Here is a tiny trained network, its code and every weight. The questions are about switching its units off for an input and a target symbol, where a switched-off unit gives its printed mean instead of its output.

import numpy as np


def w(rows, s, z=0):
    codes = np.array(rows[::2]) - 128.0
    scale = np.full(codes.shape[1], s)
    scale[-1] = z or s
    return codes * scale


def f(y):
    return y / 2 * (1 + np.tanh(0.7978845608 * (y + 0.044715 * y**3)))


def softmax(a):
    e = np.exp(a - a.max(-1, keepdims=True))
    return e / e.sum(-1, keepdims=True)


def log_softmax(a):
    a = a - a.max(-1, keepdims=True)
    return a - np.log(np.exp(a).sum(-1, keepdims=True))


def net(x, mask):
    ids = ['αβγδζηθμξπφω'.index(c) for c in x.split()]
    T = len(ids)
    res = E[ids] + P[:T]
    u = 0
    for l in range(2):
        q, k, v = (res @ M[l].T for M in (Q, K, V))
        z = softmax(np.where(np.tri(T) > 0, q @ k.T / 2**0.5, -1e9)) @ v
        res = res + np.where(mask[u], z, O[l][:, -1]) @ O[l][:, :-1]
        u += 1
        y = f(res @ A[l][:, :-1].T + A[l][:, -1])
        res = res + np.where(mask[u : u + 8], y, B[l][:, -1]) @ B[l][:, :-1]
        u += 8
    return log_softmax(res[-1] @ U[:, :-1].T + U[:, -1])


Q, K, V, O, A, B = {}, {}, {}, {}, {}, {}
E = w([
[163,128,129,121,160,144,117,148,104,204,155],'α',
[128,225,161,212,142,192,56,143,135,124,147],'β',
[180,92,130,115,2,121,183,131,145,135,72],'γ',
[30,179,110,132,97,152,147,75,117,111,142],'δ',
[195,131,88,127,167,81,156,98,117,117,120],'ζ',
[93,204,86,94,50,124,94,199,96,111,109],'η',
[141,202,149,195,144,134,146,158,139,138,9],'θ',
[155,117,104,128,158,103,141,120,111,155,147],'μ',
[108,146,151,149,146,155,155,141,213,47,121],'ξ',
[107,86,121,146,145,125,141,138,119,170,182],'π',
[187,159,114,42,186,155,62,164,190,139,81],'φ',
[70,100,132,109,134,157,60,106,166,163,80],'ω',
],0.017)
P = w([
[121,123,62,130,126,151,138,150,141,126,132],'0',
[126,90,118,93,154,155,123,148,73,78,129],'1',
[121,127,199,73,139,109,124,137,82,91,141],'2',
[117,172,196,94,119,52,134,116,132,127,147],'3',
[114,102,1,158,165,173,122,152,156,128,112],'4',
[124,173,16,163,108,157,135,141,237,174,139],'5',
[134,197,137,125,57,142,147,121,183,132,175],'6',
[124,83,103,97,189,142,104,138,83,86,100],'7',
[124,180,212,88,106,55,119,122,134,111,163],'8',
],0.012)
Q[0] = w([
[158,24,183,136,239,76,73,116,3,104,139],'L0H0',
[107,81,25,186,228,147,62,156,161,166,40],'L0H0',
],0.011)
K[0] = w([
[141,107,4,176,128,194,132,158,154,134,119],'L0H0',
[130,83,137,118,152,190,131,142,54,79,105],'L0H0',
],0.016)
V[0] = w([
[156,140,181,124,221,244,92,86,194,81,54],'L0H0',
[65,119,156,94,145,213,97,252,100,253,214],'L0H0',
],0.0048)
O[0] = w([
[119,115,138,83,66,172,250,116,99,154,109,254],'L0H0',
[162,148,147,140,138,180,105,2,151,95,100,224],'L0H0',
],0.0079,0.00099)
A[0] = w([
[176,95,187,166,72,170,93,111,196,92,36,29],'L0N0',
[216,127,138,90,155,187,92,115,91,253,189,11],'L0N1',
[32,220,133,141,175,130,42,124,163,38,59,4],'L0N2',
[64,140,162,45,51,196,167,135,150,128,33,2],'L0N3',
[135,178,173,200,132,162,143,195,92,170,61,77],'L0N4',
[202,99,99,142,195,21,230,234,87,207,210,11],'L0N5',
[66,93,144,100,97,169,58,85,129,214,110,60],'L0N6',
[91,133,93,111,106,106,141,59,76,161,163,68],'L0N7',
],0.0062,0.0043)
B[0] = w([
[119,66,135,118,94,92,136,223,136,153,116,137],'L0N0',
[161,123,72,145,132,44,188,81,140,33,102,166],'L0N1',
[87,147,143,69,73,166,198,198,141,158,110,252],'L0N2',
[110,139,126,173,184,81,3,168,166,94,110,222],'L0N3',
[169,182,146,155,117,146,95,102,121,127,40,130],'L0N4',
[61,111,95,36,50,113,62,187,104,128,59,224],'L0N5',
[77,105,134,140,135,86,100,107,156,110,69,150],'L0N6',
[102,130,150,115,123,172,196,112,124,116,96,109],'L0N7',
],0.0071,0.0018)
Q[1] = w([
[112,159,26,170,82,195,136,153,252,128,98],'L1H0',
[186,202,171,128,9,109,113,150,179,109,211],'L1H0',
],0.011)
K[1] = w([
[131,106,246,94,136,111,112,131,56,76,131],'L1H0',
[127,192,209,104,95,21,129,107,187,186,170],'L1H0',
],0.013)
V[1] = w([
[140,60,72,47,254,153,135,133,135,122,86],'L1H0',
[21,59,140,143,134,171,135,111,148,101,207],'L1H0',
],0.0065)
O[1] = w([
[127,245,191,117,37,102,120,130,228,168,194,253],'L1H0',
[162,103,112,254,74,21,143,111,102,122,175,104],'L1H0',
],0.0076,0.0023)
A[1] = w([
[200,92,117,166,153,66,136,135,102,186,248,153],'L1N0',
[222,116,148,186,106,129,204,23,125,156,206,70],'L1N1',
[141,63,99,69,134,131,161,87,68,220,99,3],'L1N2',
[135,155,150,187,255,154,99,39,167,114,154,89],'L1N3',
[179,33,99,110,40,81,181,103,95,150,103,160],'L1N4',
[109,141,137,47,70,174,168,159,154,126,86,94],'L1N5',
[57,151,108,140,159,154,161,89,68,152,226,177],'L1N6',
[148,67,73,149,233,57,105,124,59,179,160,41],'L1N7',
],0.0091,0.0048)
B[1] = w([
[203,96,108,119,129,114,121,164,164,39,40,207],'L1N0',
[68,114,154,121,59,255,87,98,95,44,84,178],'L1N1',
[118,85,163,147,179,168,149,156,184,82,150,138],'L1N2',
[114,113,163,226,153,99,106,180,65,146,236,165],'L1N3',
[156,85,174,145,119,168,121,134,105,219,141,172],'L1N4',
[144,107,109,206,113,55,145,105,87,105,150,253],'L1N5',
[199,177,131,114,109,98,125,51,152,143,137,178],'L1N6',
[42,129,109,144,163,99,152,66,132,182,13,151],'L1N7',
],0.0096,0.0064)
U = w([
[13,103,145,92,101,140,65,130,164,173,96,178],'α',
[151,165,152,157,124,104,174,145,121,146,26,45],'β',
[255,149,102,51,187,99,74,144,187,124,142,205],'γ',
[129,180,165,141,153,203,99,159,95,165,187,195],'δ',
[86,100,147,142,149,113,237,195,181,42,163,155],'ζ',
[171,78,151,150,88,118,151,167,111,180,142,140],'η',
[126,121,127,175,180,71,130,117,114,145,140,81],'θ',
[134,122,128,75,71,181,144,132,128,111,103,93],'μ',
[84,155,67,106,57,94,108,202,41,103,144,79],'ξ',
[111,156,110,120,88,91,200,43,87,144,143,119],'π',
[123,116,152,106,163,165,171,101,150,148,118,143],'φ',
[145,98,130,186,105,88,97,126,117,71,136,3],'ω',
],0.0073,0.0052)

Each question gives the input, a string of symbols that net reads in full, and the target symbol t.
The units are the heads (2 rows each of Q, K, V and O) and the neurons (one row each of A and B). Each row of codes is followed by its name. A weight is (code - 128) times the scale printed after its matrix; where a second scale follows, it is the last column's (O, A, B and U).
mask holds one flag per unit, layer by layer, with each layer's heads first. A switched-off unit (its flag False) gives its mean, the last column of its rows in O or B, instead of its output. The means were averaged over made-up inputs and are rounded, as every weight is.
A unit's drop is (log p(t) with every unit on - log p(t) with that unit switched off) / (log p(t) with every unit on - log p(t) with every unit switched off).
The circuit of an input: a set's keep is (log p(t) with only the set's units on - log p(t) with every unit switched off) / (log p(t) with every unit on - log p(t) with every unit switched off). Starting from the 12 units with the biggest drops (on a tie, the unit counted first), units are removed one at a time, each time the one whose removal leaves the highest keep (on an exact tie, the one counted first), for as long as the keep stays at least 0.8.
circuit, biggest first: the units of the circuit, biggest drop first
top k neurons: the k neurons with the biggest drops, biggest first
top k neurons in layer l: the k neurons of layer l with the biggest drops, biggest first
input η ξ α ω μ α, target δ: top 4 neurons	(L1N3, L1N1, L1N5, L0N5)
input δ μ μ μ, target β: top 2 neurons	(L1N7, L1N0)
input μ η α μ α, target θ: top 3 neurons in layer 1	(L1N3, L1N7, L1N1)
input θ π γ δ ξ α, target α: top 2 neurons	(L0N5, L1N7)
input α α π μ α, target δ: top 3 neurons	(L1N3, L1N1, L1N5)
input μ φ ω α μ ξ ζ η μ, target η: circuit, biggest first	(L0H0, L1N4, L1H0, L0N3)
input μ ξ μ α ξ ζ μ μ μ, target ξ: circuit, biggest first	(L0N5, L0H0)
input φ ω π, target π: circuit, biggest first	(L1H0, L0H0, L1N5, L1N6)
input π δ δ δ ζ μ π μ, target ξ: circuit, biggest first	(L0H0, L0N5)
input η γ ξ θ δ ω ω π, target β: circuit, biggest first	(L1N7, L1H0, L1N0)
input μ η μ ξ μ α, target γ: circuit, biggest first	(L0H0, L1N0, L1N1)
input μ η φ ξ δ μ, target π: circuit, biggest first	(L0H0, L1H0, L1N5, L1N0)
input γ η ω μ, target α: circuit, biggest first	(L0H0, L0N5, L1H0, L1N7)
input ω γ ζ φ ξ γ φ π, target η: circuit, biggest first	(L0H0, L1N4, L1H0)
input α π ξ ω ξ δ, target π: top 3 neurons	(L1N6, L1N0, L0N7)
input ω ω η ω π μ, target θ: top 3 neurons	(L1N3, L1N7, L0N2)
input μ ω μ δ π ξ θ π, target ω: top 3 neurons	(L1N0, L1N3, L1N1)
input ξ θ α ξ μ, target ζ: top 3 neurons	(L1N2, L0N4, L1N5)
input μ α μ μ γ μ ξ γ, target η: top 2 neurons	(L1N4, L0N0)
input ω ω π, target μ: top 2 neurons	(L1N1, L1N0)
input α π η μ, target δ: top 2 neurons	(L1N3, L1N1)
input θ ξ ξ α, target ζ: top 2 neurons in layer 0	(L0N4, L0N5)
input γ μ η η μ π, target θ: top 2 neurons	(L1N3, L1N7)
input α μ ζ, target δ: top neuron	(L1N3)
input μ ω β α ξ μ, target φ: top 2 neurons in layer 1	(L1N2, L1N7)
input ω γ θ ω μ μ π, target μ: top 4 neurons in layer 1	(L1N1, L1N0, L1N5, L1N3)
